Below are the code and all the weights of a small trained network. Each question names an input and a target symbol and asks about switching units off, where a switched-off unit gives its printed mean instead of its output.

import numpy as np


def w(rows, s, z=0):
    codes = np.array(rows[::2]) - 128.0
    scale = np.full(codes.shape[1], s)
    scale[-1] = z or s
    return codes * scale


def f(y):
    return np.maximum(y, 0)


def softmax(a):
    e = np.exp(a - a.max(-1, keepdims=True))
    return e / e.sum(-1, keepdims=True)


def log_softmax(a):
    a = a - a.max(-1, keepdims=True)
    return a - np.log(np.exp(a).sum(-1, keepdims=True))


def net(x, mask):
    ids = ['ΓΘΛΞΣΩαδεζηφψ'.index(c) for c in x.split()]
    T = len(ids)
    res = E[ids] + P[:T]
    r = res
    for j in range(3):
        rows = slice(2 * j, 2 * j + 2)
        q, k, v = (r @ M[0][rows].T for M in (Q, K, V))
        z = softmax(np.where(np.tri(T) > 0, q @ k.T / 2**0.5, -1e9)) @ v
        o = O[0][rows]
        res = res + np.where(mask[j], z, o[:, -1]) @ o[:, :-1]
    y = f(res @ A[0][:, :-1].T + A[0][:, -1])
    res = res + np.where(mask[3:7], y, B[0][:, -1]) @ B[0][:, :-1]
    return log_softmax(res[-1] @ U[:, :-1].T + U[:, -1])


Q, K, V, O, A, B = {}, {}, {}, {}, {}, {}
E = w([
[156,128,52,145,148],'Γ',
[153,126,175,153,162],'Θ',
[186,120,109,173,164],'Λ',
[100,124,92,89,77],'Ξ',
[123,184,101,145,144],'Σ',
[136,154,139,178,88],'Ω',
[95,142,111,96,171],'α',
[129,144,158,119,72],'δ',
[128,68,195,73,128],'ε',
[124,165,157,81,185],'ζ',
[86,116,88,4,145],'η',
[97,111,152,180,134],'φ',
[149,159,114,12,106],'ψ',
],0.023)
P = w([
[204,78,119,252,155],'0',
[147,73,134,187,136],'1',
[133,90,141,162,93],'2',
[116,112,161,156,101],'3',
[96,140,154,167,72],'4',
[113,114,150,174,76],'5',
[112,110,157,160,93],'6',
[125,105,153,169,107],'7',
[132,103,129,177,97],'8',
[94,118,140,159,70],'9',
[119,128,159,178,119],'10',
[124,102,146,177,93],'11',
],0.0045)
Q[0] = w([
[130,130,133,185,100],'head 1',
[149,66,89,219,39],'head 1',
[126,127,139,132,103],'head 2',
[202,240,149,78,124],'head 2',
[84,97,103,155,117],'head 3',
[57,90,107,255,158],'head 3',
],0.0092)
K[0] = w([
[105,92,32,66,27],'head 1',
[124,135,198,142,218],'head 1',
[132,91,133,126,72],'head 2',
[187,179,188,42,162],'head 2',
[205,14,247,85,229],'head 3',
[52,181,221,254,120],'head 3',
],0.007)
V[0] = w([
[86,202,206,210,105],'head 1',
[248,226,62,123,55],'head 1',
[220,175,254,49,163],'head 2',
[95,22,69,168,1],'head 2',
[136,135,82,20,74],'head 3',
[170,58,226,183,77],'head 3',
],0.01)
O[0] = w([
[38,138,190,195,16,140],'head 1',
[162,113,78,224,63,132],'head 1',
[144,2,153,183,87,254],'head 2',
[144,165,108,16,84,5],'head 2',
[71,79,125,107,38,186],'head 3',
[158,140,166,87,107,82],'head 3',
],0.011,0.0029)
A[0] = w([
[1,20,77,64,86,3],'neuron 1',
[159,164,114,124,78,81],'neuron 2',
[117,94,82,65,146,10],'neuron 3',
[74,174,119,154,181,127],'neuron 4',
],0.009,0.0034)
B[0] = w([
[200,163,127,134,211,249],'neuron 1',
[148,136,163,98,104,140],'neuron 2',
[119,126,167,147,98,152],'neuron 3',
[2,144,48,101,17,167],'neuron 4',
],0.008,0.012)
U = w([
[175,141,3,155,99,50],'Γ',
[157,153,171,195,162,63],'Θ',
[227,174,90,213,140,2],'Λ',
[169,130,57,93,75,119],'Ξ',
[123,150,46,211,91,163],'Σ',
[206,194,121,191,75,55],'Ω',
[39,73,56,117,128,197],'α',
[145,78,96,133,17,235],'δ',
[123,64,142,89,117,169],'ε',
[78,45,110,183,134,139],'ζ',
[138,108,48,130,190,108],'η',
[93,201,162,146,163,170],'φ',
[204,45,34,152,81,130],'ψ',
],0.0074,0.0063)

Each question gives the input, a string of symbols that net reads in full, and the target symbol t.
The units are the heads (2 rows each of Q, K, V and O) and the neurons (one row each of A and B). Each row of codes is followed by its name. A weight is (code - 128) times the scale printed after its matrix; where a second scale follows, it is the last column's (O, A, B and U).
mask holds one flag per unit, heads first, then neurons. A switched-off unit (its flag False) gives its mean, the last column of its rows in O or B, instead of its output. The means were averaged over made-up inputs and are rounded, as every weight is.
A unit's drop is (log p(t) with every unit on - log p(t) with that unit switched off) / (log p(t) with every unit on - log p(t) with every unit switched off).
The circuit of an input: a set's keep is (log p(t) with only the set's units on - log p(t) with every unit switched off) / (log p(t) with every unit on - log p(t) with every unit switched off). Starting from all 7 units, units are removed one at a time, each time the one whose removal leaves the highest keep (on an exact tie, the one counted first), for as long as the keep stays at least 0.8.
units of the circuit, in order: the units of the circuit, biggest drop first
most important unit: the unit with the biggest drop
top k neurons: the k neurons with the biggest drops, biggest first
heads that matter: for each layer, one digit per head in row order, 1 if its drop is at least 0.15 and else 0, layers parted by /
drop of u: that unit's drop, to one decimal
input Θ ζ Ξ δ η α ζ ζ δ Σ φ, target φ: most important unit	head 3
input δ α φ ζ, target ζ: heads that matter	010
input Γ ψ α ζ ψ ψ η ψ ψ Σ Λ, target ψ: heads that matter	110
input Σ α Σ Σ ζ ψ, target ψ: units of the circuit, in order	[neuron 1; head 2; head 3]
input Ξ η η, target η: units of the circuit, in order	[neuron 1; head 3]
input Ω Γ Γ Γ, target Γ: units of the circuit, in order	[head 2; head 1]
input Θ Λ Θ Θ Ξ α Ω Ω Λ Ξ ε η, target η: top 2 neurons	[neuron 1; neuron 4]
input Ξ ζ Γ Σ φ, target φ: heads that matter	011
input Γ α φ Ω, target φ: units of the circuit, in order	[head 2; head 1]
input δ Ω δ, target δ: units of the circuit, in order	[head 1; neuron 1; head 3]
input α φ ε Θ, target φ: heads that matter	101
input Σ Λ Σ, target Σ: top 2 neurons	[neuron 4; neuron 1]
input α α α, target α: top 2 neurons	[neuron 4; neuron 1]
input φ α Θ, target φ: most important unit	head 1
input Γ Γ Σ Γ Ξ η φ Ξ ψ, target ψ: drop of neuron 1	0.4
input Σ ζ Θ, target ζ: drop of head 2	0.8
input α Θ ζ, target ζ: drop of head 2	0.9
